How the points are linked:
Q804 f Q393
Q804 o Q909
Q804 i Q971
Q804 j Q888
Q804 e Q979
Q804 n Q641
Q223 f Q364
Q223 o Q460
Q223 i Q391
Q223 j Q218
Q223 e Q858
Q223 n Q376
Q379 f Q22
Q379 o Q881
Q379 i Q240
Q379 j Q364
Q379 e Q279
Q379 n Q541
Q36 f Q909
Q36 o Q760
Q36 i Q930
Q36 j Q361
Q36 e Q338
Q36 n Q15
Q21 f Q386
Q21 o Q223
Q21 i Q553
Q21 j Q66
Q21 e Q363
Q21 n Q881
Q253 f Q654
Q253 o Q610
Q253 i Q919
Q253 j Q513
Q253 e Q719
Q253 n Q932
Q125 f Q182
Q125 o Q971
Q125 i Q509
Q125 j Q192
Q125 e Q840
Q125 n Q176
Q862 f Q804
Q862 o Q36
Q862 i Q981
Q862 j Q217
Q862 e Q783
Q862 n Q979
Q124 f Q610
Q124 o Q153
Q124 i Q458
Q124 j Q527
Q124 e Q923
Q124 n Q17
Q950 f Q675
Q950 o Q183
Q950 i Q338
Q950 j Q932
Q950 e Q217
Q950 n Q888
Q495 f Q253
Q495 o Q124
Q495 i Q544
Q495 j Q685
Q495 e Q612
Q495 n Q719
Q909 f Q125
Q909 o Q981
Q909 i Q878
Q909 j Q151
Q909 e Q15
Q909 n Q840
Q888 f Q489
Q888 o Q151
Q888 i Q675
Q888 j Q338
Q888 e Q981
Q888 n Q971
Q464 f Q279
Q464 o Q103
Q464 i Q691
Q464 j Q858
Q464 e Q553
Q464 n Q445
Q682 f Q21
Q682 o Q139
Q682 i Q460
Q682 j Q10
Q682 e Q866
Q682 n Q363
Q433 f Q527
Q433 o Q528
Q433 i Q726
Q433 j Q279
Q433 e Q916
Q433 n Q620
Q527 f Q408
Q527 o Q845
Q527 i Q704
Q527 j Q541
Q527 e Q620
Q527 n Q458
Q338 f Q15
Q338 o Q733
Q338 i Q36
Q338 j Q654
Q338 e Q950
Q338 n Q675
Q916 f Q620
Q916 o Q240
Q916 i Q433
Q916 j Q445
Q916 e Q315
Q916 n Q351
Q40 f Q218
Q40 o Q641
Q40 i Q176
Q40 j Q125
Q40 e Q35
Q40 n Q254
Q612 f Q719
Q612 o Q923
Q612 i Q495
Q612 j Q153
Q612 e Q408
Q612 n Q418
Q218 f Q103
Q218 o Q833
Q218 i Q866
Q218 j Q182
Q218 e Q254
Q218 n Q391
Q176 f Q866
Q176 o Q393
Q176 i Q182
Q176 j Q509
Q176 e Q40
Q176 n Q218
Q764 f Q495
Q764 o Q351
Q764 i Q153
Q764 j Q81
Q764 e Q704
Q764 n Q612
Q858 f Q376
Q858 o Q682
Q858 i Q223
Q858 j Q254
Q858 e Q583
Q858 n Q691
Q279 f Q541
Q279 o Q132
Q279 i Q379
Q279 j Q376
Q279 e Q445
Q279 n Q726
Q334 f Q950
Q334 o Q797
Q334 i Q590
Q334 j Q719
Q334 e Q355
Q334 n Q217
Q217 f Q888
Q217 o Q361
Q217 i Q950
Q217 j Q590
Q217 e Q760
Q217 n Q981
Q363 f Q881
Q363 o Q858
Q363 i Q21
Q363 j Q460
Q363 e Q103
Q363 n Q132
Q866 f Q363
Q866 o Q397
Q866 i Q682
Q866 j Q678
Q866 e Q218
Q866 n Q103
Q583 f Q691
Q583 o Q866
Q583 i Q858
Q583 j Q139
Q583 e Q66
Q583 n Q464
Q930 f Q878
Q930 o Q217
Q930 i Q151
Q930 j Q183
Q930 e Q36
Q930 n Q909
Q376 f Q240
Q376 o Q21
Q376 i Q364
Q376 j Q391
Q376 e Q691
Q376 n Q379
Q132 f Q315
Q132 o Q691
Q132 i Q881
Q132 j Q21
Q132 e Q564
Q132 n Q175
Q103 f Q132
Q103 o Q583
Q103 i Q363
Q103 j Q682
Q103 e Q391
Q103 n Q564
Q81 f Q685
Q81 o Q433
Q81 i Q845
Q81 j Q175
Q81 e Q22
Q81 n Q153
Q355 f Q217
Q355 o Q919
Q355 i Q334
Q355 j Q418
Q355 e Q467
Q355 n Q760
Q590 f Q338
Q590 o Q18
Q590 i Q932
Q590 j Q253
Q590 e Q334
Q590 n Q950
Q361 f Q151
Q361 o Q334
Q361 i Q183
Q361 j Q18
Q361 e Q654
Q361 n Q930
Q691 f Q379
Q691 o Q363
Q691 i Q376
Q691 j Q223
Q691 e Q464
Q691 n Q279
Q509 f Q678
Q509 o Q489
Q509 i Q681
Q509 j Q979
Q509 e Q125
Q509 n Q182
Q351 f Q124
Q351 o Q22
Q351 i Q620
Q351 j Q433
Q351 e Q657
Q351 n Q923
Q760 f Q981
Q760 o Q654
Q760 i Q217
Q760 j Q334
Q760 e Q733
Q760 n Q862
Q528 f Q845
Q528 o Q445
Q528 i Q175
Q528 j Q132
Q528 e Q240
Q528 n Q81
Q797 f Q183
Q797 o Q418
Q797 i Q18
Q797 j Q17
Q797 e Q919
Q797 n Q361
Q704 f Q612
Q704 o Q657
Q704 i Q764
Q704 j Q22
Q704 e Q527
Q704 n Q408
Q18 f Q733
Q18 o Q719
Q18 i Q467
Q18 j Q610
Q18 e Q797
Q18 n Q183
Q685 f Q513
Q685 o Q527
Q685 i Q737
Q685 j Q657
Q685 e Q153
Q685 n Q544
Q678 f Q460
Q678 o Q35
Q678 i Q10
Q678 j Q641
Q678 e Q182
Q678 n Q682
Q460 f Q553
Q460 o Q254
Q460 i Q66
Q460 j Q833
Q460 e Q682
Q460 n Q21
Q932 f Q36
Q932 o Q467
Q932 i Q654
Q932 j Q919
Q932 e Q590
Q932 n Q338
Q22 f Q153
Q22 o Q916
Q22 i Q81
Q22 j Q528
Q22 e Q541
Q22 n Q764
Q194 f Q40
Q194 o Q979
Q194 i Q840
Q194 j Q909
Q194 e Q489
Q194 n Q35
Q192 f Q681
Q192 o Q675
Q192 i Q979
Q192 j Q862
Q192 e Q878
Q192 n Q509
Q467 f Q760
Q467 o Q253
Q467 i Q355
Q467 j Q962
Q467 e Q18
Q467 n Q733
Q182 f Q682
Q182 o Q934
Q182 i Q678
Q182 j Q681
Q182 e Q176
Q182 n Q866
Q151 f Q192
Q151 o Q950
Q151 i Q783
Q151 j Q733
Q151 e Q930
Q151 n Q878
Q878 f Q509
Q878 o Q888
Q878 i Q192
Q878 j Q783
Q878 e Q909
Q878 n Q125
Q675 f Q194
Q675 o Q783
Q675 i Q15
Q675 j Q36
Q675 e Q888
Q675 n Q489
Q783 f Q979
Q783 o Q338
Q783 i Q862
Q783 j Q760
Q783 e Q151
Q783 n Q192
Q833 f Q583
Q833 o Q176
Q833 i Q397
Q833 j Q934
Q833 e Q10
Q833 n Q66
Q934 f Q139
Q934 o Q509
Q934 i Q35
Q934 j Q194
Q934 e Q393
Q934 n Q397
Q240 f Q81
Q240 o Q386
Q240 i Q528
Q240 j Q564
Q240 e Q379
Q240 n Q22
Q386 f Q433
Q386 o Q364
Q386 i Q445
Q386 j Q464
Q386 e Q881
Q386 n Q916
Q553 f Q445
Q553 o Q391
Q553 i Q464
Q553 j Q583
Q553 e Q21
Q553 n Q386
Q845 f Q737
Q845 o Q726
Q845 i Q657
Q845 j Q315
Q845 e Q81
Q845 n Q685
Q10 f Q66
Q10 o Q40
Q10 i Q833
Q10 j Q393
Q10 e Q678
Q10 n Q460
Q513 f Q797
Q513 o Q408
Q513 i Q170
Q513 j Q923
Q513 e Q544
Q513 n Q919
Q418 f Q590
Q418 o Q170
Q418 i Q719
Q418 j Q495
Q418 e Q962
Q418 n Q334
Q840 f Q176
Q840 o Q804
Q840 i Q125
Q840 j Q878
Q840 e Q194
Q840 n Q40
Q641 f Q833
Q641 o Q840
Q641 i Q393
Q641 j Q971
Q641 e Q681
Q641 n Q10
Q657 f Q923
Q657 o Q541
Q657 i Q351
Q657 j Q916
Q657 e Q845
Q657 n Q737
Q610 f Q355
Q610 o Q544
Q610 i Q962
Q610 j Q408
Q610 e Q17
Q610 n Q467
Q962 f Q334
Q962 o Q513
Q962 i Q418
Q962 j Q612
Q962 e Q610
Q962 n Q355
Q971 f Q934
Q971 o Q878
Q971 i Q489
Q971 j Q675
Q971 e Q804
Q971 n Q393
Q17 f Q467
Q17 o Q495
Q17 i Q610
Q17 j Q458
Q17 e Q170
Q17 n Q18
Q620 f Q458
Q620 o Q81
Q620 i Q527
Q620 j Q726
Q620 e Q351
Q620 n Q124
Q564 f Q175
Q564 o Q464
Q564 i Q132
Q564 j Q363
Q564 e Q364
Q564 n Q528
Q408 f Q418
Q408 o Q737
Q408 i Q612
Q408 j Q764
Q408 e Q458
Q408 n Q962
Q445 f Q726
Q445 o Q564
Q445 i Q279
Q445 j Q691
Q445 e Q386
Q445 n Q433
Q393 f Q397
Q393 o Q125
Q393 i Q934
Q393 j Q489
Q393 e Q641
Q393 n Q833
Q733 f Q862
Q733 o Q932
Q733 i Q760
Q733 j Q355
Q733 e Q183
Q733 n Q783
Q397 f Q858
Q397 o Q182
Q397 i Q139
Q397 j Q35
Q397 e Q833
Q397 n Q583
Q364 f Q528
Q364 o Q553
Q364 i Q564
Q364 j Q103
Q364 e Q376
Q364 n Q240
Q35 f Q254
Q35 o Q681
Q35 i Q40
Q35 j Q840
Q35 e Q934
Q35 n Q139
Q139 f Q223
Q139 o Q678
Q139 i Q254
Q139 j Q40
Q139 e Q397
Q139 n Q858
Q544 f Q919
Q544 o Q458
Q544 i Q513
Q544 j Q737
Q544 e Q495
Q544 n Q253
Q979 f Q641
Q979 o Q15
Q979 i Q804
Q979 j Q981
Q979 e Q192
Q979 n Q681
Q391 f Q564
Q391 o Q66
Q391 i Q103
Q391 j Q866
Q391 e Q223
Q391 n Q364
Q923 f Q17
Q923 o Q764
Q923 i Q124
Q923 j Q620
Q923 e Q737
Q923 n Q170
Q15 f Q840
Q15 o Q862
Q15 i Q909
Q15 j Q930
Q15 e Q675
Q15 n Q194
Q254 f Q391
Q254 o Q10
Q254 i Q218
Q254 j Q176
Q254 e Q139
Q254 n Q223
Q458 f Q962
Q458 o Q685
Q458 i Q408
Q458 j Q704
Q458 e Q124
Q458 n Q610
Q489 f Q35
Q489 o Q192
Q489 i Q194
Q489 j Q15
Q489 e Q971
Q489 n Q934
Q919 f Q361
Q919 o Q962
Q919 i Q797
Q919 j Q170
Q919 e Q253
Q919 n Q654
Q737 f Q170
Q737 o Q704
Q737 i Q923
Q737 j Q351
Q737 e Q685
Q737 n Q513
Q175 f Q657
Q175 o Q279
Q175 i Q315
Q175 j Q881
Q175 e Q528
Q175 n Q845
Q881 f Q916
Q881 o Q376
Q881 i Q386
Q881 j Q553
Q881 e Q132
Q881 n Q315
Q170 f Q18
Q170 o Q612
Q170 i Q17
Q170 j Q124
Q170 e Q513
Q170 n Q797
Q153 f Q544
Q153 o Q620
Q153 i Q685
Q153 j Q845
Q153 e Q764
Q153 n Q495
Q719 f Q932
Q719 o Q17
Q719 i Q253
Q719 j Q544
Q719 e Q418
Q719 n Q590
Q981 f Q971
Q981 o Q930
Q981 i Q888
Q981 j Q950
Q981 e Q862
Q981 n Q804
Q315 f Q351
Q315 o Q379
Q315 i Q916
Q315 j Q386
Q315 e Q175
Q315 n Q657
Q183 f Q783
Q183 o Q590
Q183 i Q733
Q183 j Q467
Q183 e Q361
Q183 n Q151
Q66 f Q464
Q66 o Q218
Q66 i Q583
Q66 j Q397
Q66 e Q460
Q66 n Q553
Q726 f Q704
Q726 o Q175
Q726 i Q541
Q726 j Q379
Q726 e Q433
Q726 n Q527
Q541 f Q764
Q541 o Q315
Q541 i Q22
Q541 j Q240
Q541 e Q726
Q541 n Q704
Q654 f Q930
Q654 o Q355
Q654 i Q361
Q654 j Q797
Q654 e Q932
Q654 n Q36
Q681 f Q10
Q681 o Q194
Q681 i Q641
Q681 j Q804
Q681 e Q509
Q681 n Q678

The rows follow the links: the fewer symbols apart two points are, the more alike their rows tend to be.

Each row is also shifted at random along 9 hidden directions that mean nothing.

Some points, each with a row of numbers:
Q737
[-18  11 -12  -1 -10  -6 -14  -1  -9  -4   1   5 -11 -14 -27   0   9  13   9 -21   6  -9 -11   5 -16  14  15   7  -3  22   9 -21  -5  14 -12  13  15 -16   4  -3 -26]
Q418
[-13 -13   9   2  -2   0  17  -1   3  -6  11  12   8  18  11  -1   9  16 -24  21   7 -31  -5 -12  -4  -8  12  15   6   0  18  18  -1   9  10  -5  -3  -1 -27   4   1]
Q833
[ -4  -1   9   3  14   8  -3  -1 -16  -8   2   1  -7  12  -8 -12 -10   2  12 -10   0  -2   2   0  -4  11  -5   6  -1   8  -3  17   3  -6 -14  10  22   2   6   0   3]
Q845
[  7   8 -11   4  -7 -11  -5   1  15   7   8  -1  -4  -1  -9  -4   6   6   5  15 -10  -3   0  12  14 -11  20   7 -12 -13   0   8   4  10  -2   6  -8  11 -13  -6   7]
Q21
[ -7  16   0  -8  -4  -2 -17   0   3   6  -1  -6   6 -16 -12  -5  -4 -13 -22  -4 -12  -2 -14 -17  -6  12   3  -5  -3  13  -7 -25   2   7 -10  -8   7  -3  18   8 -16]
Q719
[ 51 -24 -12   3 -13   4  12  -2   9 -10  -1 -11   8   6 -17  11   5 -13   9   7  -1 -11   9 -22   3  -8 -11 -11   6   0   6 -14   6   2  12 -25  24  -4  14  -4  -1]
Q950
[-13  -7 -23  -2  -6   1  10  -2  -9  -5   5  -3   2  -7   0  10   8 -16  33   1   9   1  16  12  16 -11  -1  -1   3  -1   4  10   6  -6  -6 -32  23  10  11   4   8]
Q182
[ 33 -19  -4  -3   2   1   4  -3  -8  -9   8 -18  21  38  -8   1 -11  -3  -3   2  -2  -2   9 -13 -22  -6 -33   2   8   5  -3   9  25 -13   2  -8 -10  -9  11   9  12]
Q386
[ 39  14  12  -6   7  -7 -17   0  10  10   5  -5  12  -1   0  -4  -6 -21  13 -10 -11   9 -27  14   0  15  22   4   1 -25 -18 -12 -18  -5  -4 -10  -3  -8  24   0 -24]
Q612
[ 35   3  24  18   6   6  11   3 -15  -4  -4  17 -10  -6  64  -3  11  -3   5 -15   2   3 -11  16  11   3 -10  -9   7   1   9  11 -23   5   1  -4  -5   2  -9  -2 -18]
Q489
[-11   1  23   2  10  16   9   0  -2  -2  -7   8  -5  12  13  -4  -5  18  -7 -18   4  -9   9   5  -2  -1   1  17  -7  18   3  22  -6  -8  -4  19  -4   3  -6   6   9]
Q858
[  0   5  18   6   8   7  -9   3  -1   1 -16  -1 -13  -2   3 -10 -12  12 -16 -13  -8  13   1  -7  -8  10 -18 -12  -6   9  -7 -13  -2   0   3  34 -13  -3  -1  -8   1]
Q764
[ -6   7   5   1  -7  -9  -6   3  13   9  -4   0  -6  -5   7   4   3   7  10 -14  -1   9  -8  17   0  -3  10  -5  -4 -18  -7 -16 -14   3  13  17 -25 -14   1 -14 -14]
Q541
[ 26   2   0   5  -5  -2  -9   1   6  -1  -5  -3  -4  -8 -14  -4   1   0 -13   2 -10  -1 -10 -14  -5   9  -2 -10  -1   4   1 -24  -2  12   3   8   5  -5   2  -7 -12]
Q376
[  3  18 -12   4   1 -15 -12   3  -1  13  -3  -3 -15 -15  14  -1  -2   3  -8  10  -9  32   6  -4  -1  -8 -17 -25  -2  -8  -9   0  15   4  -2  23 -24   4 -14  -5  16]
Q553
[  9   4   7  14  -3   3   3   1  -6  -3   2  -8  -8  -3  34 -12  -3 -19   1  -9 -20  -1   6 -17  15  -7 -30 -25  -4   8  -5   3   8   7  -8 -15  18   7  18  -3  -3]
Q681
[-21  14 -16 -13   2  -7  -5   0   7  16  -5  -1  -4 -18 -10  11  -2   0 -16  13   5  20  11 -15  -4  -8   2  -8   0   0  -7   3  15  -6  -3   8  -8   4  -7  10  24]
Q678
[-37  -4  -1  -6  10  -7  -7   0  -2   5  -7  -4  -8   9 -15   1 -15  16  -3   4   8  25   8  -8 -20   2 -15 -12   6 -18 -12  -3  11 -12  11  37 -23 -15 -11 -11  18]
Q919
[-16  16 -13  -9  -3   6 -10   0   6   4  -5  10  -1 -36 -27   6  12 -10  28  -5   8   0 -10  45  28  12  52  26 -13   0   3 -12 -28   2 -14 -18  17  21   6   4 -14]
Q217
[ -1   8  -7  -9   3   2   1  -1  -8   2   3  10   6   0  -6  10   8  12   4  -7  17  -3  -2  21 -10   1  20  27   2  14  10  14  -4  -6  -9   1  -9   0 -10  17   0]
Q881
[-26   5 -15   4  -3 -14  -8   0  -7   2  11  -4 -10  -4  -3  -9   0  -7   7  12  -9   4   1 -12   2  -2  -9 -18   1  -9  -5   1  15   9  -8   0  14   0   0  -9   2]
Q840
[  2   5  -8 -13   0  -1  -3   0   8   9 -11  -3  -1  -6 -20  12  -5  14 -33   7   7  13  11 -30 -23  -4  -9  -6   3  16  -2  -6  18  -5   4  23 -15  -7 -10  11  21]
Q253
[  1   4  14   4   3   3  12   0  13   4   1  18 -15 -12  13   0  10   1   1   8   4 -17  -3 -11  19  -2  33   5  -2  -9   7  20 -17   7   2  -3  30   7 -11  -3  -1]
Q641
[-26   7  14  -8   7   2   4  -1  11  10   4  -1   1   2  14   0  -7 -14  13  -8   0  -1   3  -1  12  -6  15   4  -2 -18 -14  19  -7 -13  -2  -9  12   0  16   2   5]
Q279
[ -2  15  -4   7   6 -13  -7   1  -1   9   8   5 -15 -18  20  -9   2 -16   9  19 -11  14  -6  -3  21  -1   6 -20   1 -26  -8  12   0   8  -8  -5  15  12  -6  -9   4]
Q675
[-44   1  15  -3  11  14  11   2  -8   1  -8  15   7 -25  39   1   3 -20  -6   8   8   5  -7  20  29   5   9   3   5  -6   2   2 -24  -6   1 -32   1  23  -3   8  -2]
Q620
[-15   4  17   3  -7  -6   0   1  13   3   1   5  -7   0  13  -4   3   9 -17  -6  -6 -15 -12 -17  -4   0   9  -6  -1  -4   1 -10 -10  13  11  13  -3 -17  -3 -10 -18]

The symbols that take the first to the second take the third to the fourth, perhaps in another order. What is the fourth?
Answer with the point's name.
[  5  -4  27  15   7   4  -2   3 -10  -9  -5   5  -7   9  27 -15  -5   7  -5 -12  -7   1 -14   7  -4  13 -16 -10   2  -3   1 -10 -15   6   7  18 -12  -7  -5 -15 -19]
: [ 31   5  -5   8 -11   0   0   1 -16  -8   6   2  11   1  23   0  13   1  -6 -13  -3 -10 -10  22  -4   0 -11  10   0  29  15  -7  -2  11 -10 -18 -18   3   0  13 -21]
:: [-16  -3  20   1  12  11  -5  -1  -3  -6   2  -3   9  23  -9 -17 -14   5   8 -11  -6 -10  -7  26   2  11   7  24  -9  -2  -6   7  -9  -8  -5   7  -7   7   7  -2  -4]
: Q132

[ 24  -4  25  -2  13   8  13   1  16  11 -10   4   4  14  27   7  -7  11 -22   5   3  10   8  -5  -1 -12  -3   3   1 -12  -6  20  -5 -15  17  18 -36   2 -15   5  24]
: [-47  -4  -2 -13   2   0   0   2  -4   4 -12   5   8 -18   5  16   1  -2   1  -2  20  21  -5  16  -5   6   1  -5  12 -13  -3 -22 -14 -11  15  -3 -25  -9  -3  -1  -4]
:: [-37 -15  -7   2   3  15   5  -1 -20 -16 -10   1   4  10 -15  -1  -4  20   7  -9  12   2  16  33  -2   3 -17  17  -5  24  11  -1   2  -8  -1  11 -18  12 -12   2  12]
: Q760

[ 43   2   5  -2  -1   1  11   0  14   9  -3   3  -4  -1  17  15   6  -2  10  -9   7   4   8  -4   2 -12  10   0   2  -6  -2  15  -7  -8   6  -1  -1  -6   4   5   6]
: [ -5 -16  -1   2  -5  -5  12   0  13  -1   0   2  -2   3  -1   7   4   3   2  17   6  -4   3 -12   4  -7   5 -10   7 -23   2  -2  -3   2  21   0   1  -8 -11 -14   5]
:: [  0  -9   1  -8   0   3  13  -1  19   7   2  -9  13  11   3   7  -5 -11  -1  14  -2  -2  15  -7  13 -18   3   3  -2 -17  -9  16   7 -13  10 -17  -4   9   6   5  23]
: Q930

[ 37   8  15  -2   8 -10  -7   1  15  11   8   3  11   8  12  -6  -1  -4 -19  21  -9   2 -25   1   0   5  20   5   4 -29  -7   4 -10   2   6   0 -21   0 -11   1  -6]
: [-17  -7   1   5 -14  -5   3   0   1  -6  10  -5   3  13   8  -2   5   1  19 -16  -3 -18  -4  10   0  -6   1   2  -1  -5   3  -6  -5   6   6  -8   0 -15  11 -10 -20]
:: [-30 -15   9   0   3   2   0  -2  13  -5   6 -13  -6  23 -36 -15 -17  -1  12   1 -10 -18   8 -30  -1   3   3  -4  -5 -15 -12   4   8  -2   3  11  39 -11  18 -18   6]
: Q881

[ -9  -7  -8  -3  -4  -7 -18  -2  -3 -10  10 -13   6  17 -50 -10  -8  -1  24 -11  -5 -12 -13   5 -15  18   9   8  -2  -5  -6 -22   1   3  -5   3  21 -17  21 -12 -23]
: [ 12 -10 -27  -1  -8 -15  -7  -3  11  -4  23 -15  10  28 -51  -9  -2   1  20  27 -11 -17   3   3   1  -8  15  14  -6 -19  -1  10  23   6  -4  -7  12   5  -2  -7  10]
:: [-10  -8  -4   1  -9   0  15  -2  14   0   3  -1  -8   1   1   9   6  -5  27  -6   5 -13  17  -9  14 -17  11  -3  -3 -10  -1  14  -1  -2   6 -11  27  -5  11  -7   7]
: Q733

[ 24   3  15  17  -8   6   7   2 -12  -9   3   8   1   5  42  -9  10   6 -19 -15  -9 -20  -8   3  -1  -3 -17   2  -2  31  17   2  -4  16  -5  -5 -10   2  -5   6 -21]
: [  7 -15  12   3  -4   1  16   3  16   5 -13  -5  -6  15  23  16  -2  15  18 -18  10  18  18  11  -3 -20 -15 -12   2 -23  -8   1  -7 -15  31  25 -40 -19  -4 -16  12]
:: [ -4 -12 -15  17  -9  12   1   1 -38 -27 -11   6 -11 -18  -3  -2  11   3  17 -21   8  -2   4  16  -1  16 -31 -10   3  43  23 -28  -4  14 -11  -8  24   4   3  -6 -22]
: Q888

[ 17  -6   5 -12   9   0 -11   1   6   5  -9 -14  15   5 -18   6 -16 -13  -2  -1  -1  24  -8  -5 -15  12 -10  -9   9 -21 -19 -24  -1 -18  12   2 -16 -13  19  -2  -1]
: [ 28  12  34   9  16  -1 -10   2   3   5  -3   9 -23   1  14 -13  -8   3  11 -21  -7   5 -18 -12  -6  19  12 -11   1 -18 -13   4 -22   2  -1  33  20 -19   9 -18 -20]
:: [  2 -10   6   7   3  18  13   1  -5  -6 -15  -3  -2 -10  22   2  -4 -17  12  -9  -1  11  18   8  24  -6 -23 -13  -3   6  -2  -1  -5 -10   2 -16   8  18  14  -1  11]
: Q66

[-17   8  -6   1  10   1  -1   0 -16   1  -1   2  -9 -19  13  -5  -2 -20   5   8  -2  13   6 -10  14   4 -12 -17   3   2  -5  10   7  -2 -16 -15  28  15   6   4  10]
: [ 68   8   1   9   0  -4  -8   1  -4   2  -3  -8 -12   1   7  -3  -4  -6  -4 -13 -14  13   1 -28 -14   3 -28 -24   2  13  -7  -5  14   4  -8  13  11 -11  15  -1  -4]
:: [-16   4  -1   8   4 -11  -5   1  -4   3   7  -1 -11   3  14 -10  -3  -3  17   6  -8  13  -2  11   9  -2  -5 -14  -1 -25  -9   8   1   3   0   9  -4   2  -5 -15   2]
: Q737

[-40  -4  -9   0 -21 -10   1   2   2  -1   4  -4   8 -15  18   3   9 -14 -15   6  -6  -9  -8 -14   4  -7 -12 -21   7  -1   4 -30   1  15  11 -26  -3 -10   7  -6 -20]
: [ 14  10 -13  -5  -1   2   4  -2  -2   3   4   6  -6 -14  -7  10  10  -9  26  -7  10  -4   6   6  11  -3  23  12  -2   8   4  18  -3  -3 -16 -18  33   6   9  12   2]
:: [-10  -2   7  -4   5   4   2   0  -3   1  -1  -7   4  14   8   1  -9   0  10 -16   3   7   9   9  -4  -4 -12   4  -1  -1  -8   9   3 -14   0   4 -12  -4  11   3   7]
: Q881

[ 20  -9  14   2  13   5  -3   2  -7  -1 -16  -7  -6   9   4   1 -16   4  -4 -13   2  27   5 -14 -21   9 -35 -22   9  -4 -12 -12   3 -14  11  28 -15 -17   6  -9   6]
: [ 15   7 -14 -10   5  -5 -16  -1   9   8  -2  -7   2  -2 -40  -1  -9   4 -18  22  -6  13   1 -13  -9   5   5   1  -4  -2  -8  -6  16  -2  -5  16  -7   7  -6   5  19]
:: [ -3  -8  11   0   9   9   9   1   0   1 -19   9 -12 -10   5   8  -4  11 -29   7  12  12   9 -35 -13   4 -17 -19  11   6   3  -4   1  -4  14  23   2  -8 -15  -2  14]
: Q194

[-32  32   5   0  11 -10 -16   1  -2  14   8  13 -18  -2   2 -14  -1  25  -1  -4  -3   4  -7  26   0   3  29  21 -15   0  -3  29  -2   6 -20  39 -18   8 -24   3   7]
: [  5  -3   0   6  -4 -11   3   1  18   6   9  -3  -3   2   4  -6   2  -8  -7  28 -14  -7  -4 -21  14  -9   7 -15   0 -29  -5   4   4  11  10  -6   8   3  -7 -12   5]
:: [-10  -8  25   1  15   6   4   2  -6   0  -3   0  12  14  35  -7 -12  -4 -17   4  -2  12  -8   4  -2   3 -21  -6   9 -16  -8   3  -6 -11  12   1 -31   0  -4   0   3]
: Q464

[ 20   1  27   5  21  11   2  -1  -8  -4   8   5   4  27  16 -16 -11   2   9  -9  -4  -7  -7  18   2   8   6  22  -3  -4  -5  34  -9 -12 -12   6   1   8   2   6   2]
: [ 10  18  -8   2   2  -3 -15   2   1   9 -11  -3 -15 -22  -6  -4  -5   2 -12  -1 -11  22   5  -7   1   3 -12 -17  -9  11  -7 -11   9   6  -9  22  -6   9  -2  -1  10]
:: [-27  -4  -6  -2 -10   0   8   1  13   2  -9   5 -13 -28  -6   9   8 -10   2   7   5  -5   5 -24  16  -3  11 -19   2  -7   2 -17  -8   8  11 -11  33  -2   4 -12  -3]
: Q217

[ 30  -9 -28   1 -14   2   5  -1  -3  -8  -4  -4   5   1 -25  12  10  14  -2   9   6  -2  15   9  -5  -9  -8   8  -4  25  17  -6  15   5   1  -2 -12  10 -14   8  12]
: [  9  -7 -15  -8  -9 -12   7  -3  25   8   0  -5 -24   2 -40  19   2  10  16   1  12  -4  23 -57 -16 -13  12 -18   5 -14  -6  10  17  -2  10  22  45 -30   6 -12  18]
:: [-17 -21  -2   5 -17  13  17   0  -5 -16   0  -8  15  10  14   5   6 -10  22 -19   2 -20  11  23  16 -12 -15   7  -3  13   9 -10  -6  -2   7 -35   0   3  19   0 -12]
: Q950

[ 31  12  12   9   1  -2   1   2   7   6   4  10  -1  -8  33  -9   8  -3 -26  16 -13  -4 -13  -1  14  -3   8  -1  -3  -2   5   8  -7  14  -1  -5 -12  15 -17   4  -3]
: [ 16   0 -27   6 -18 -12   3   0  -6  -3  16  -5  14  13   9   1  14   8  -7  16  -6  -8   5  20   0 -21 -12  10  -4  15  15   9  22  12  -4 -14 -33  11 -19  11   7]
:: [  6 -11  -6 -13   3   2   3  -1  15   6  -7  -8  17  15 -22  12  -8  11  -9  14   8  13  10  11  -7  -9   3  14  -1 -12  -6   0   6 -18  16  10 -41   2 -10   6  25]
: Q509

[-16   1  -7   0 -15  -5  -8   3  -6  -2  -8  -5  12 -12  13   6   6   0  -3 -16   1  12 -12  30  -6   3 -15  -7   1   6   3 -43 -10   6  12  -5 -44 -10   5  -4 -25]
: [ -1   9   3   1  -8  -3   6   0 -10  -3  21  10  22   0  39  -5  17 -16  -8   3  -3 -28 -23  22  13  -2  17  22   3   9  14  10 -11  11 -12 -47  -4  11   0  19 -27]
:: [ 20 -23   7  11 -10  -1  14  -1 -14 -18  13  -1  12  40  15  -2   7  18  -7  -8   4 -28  -3  -8 -26  -6 -25   7  12  16  17   6   9   7   9  -2 -12 -22  -8   0 -15]
: Q544

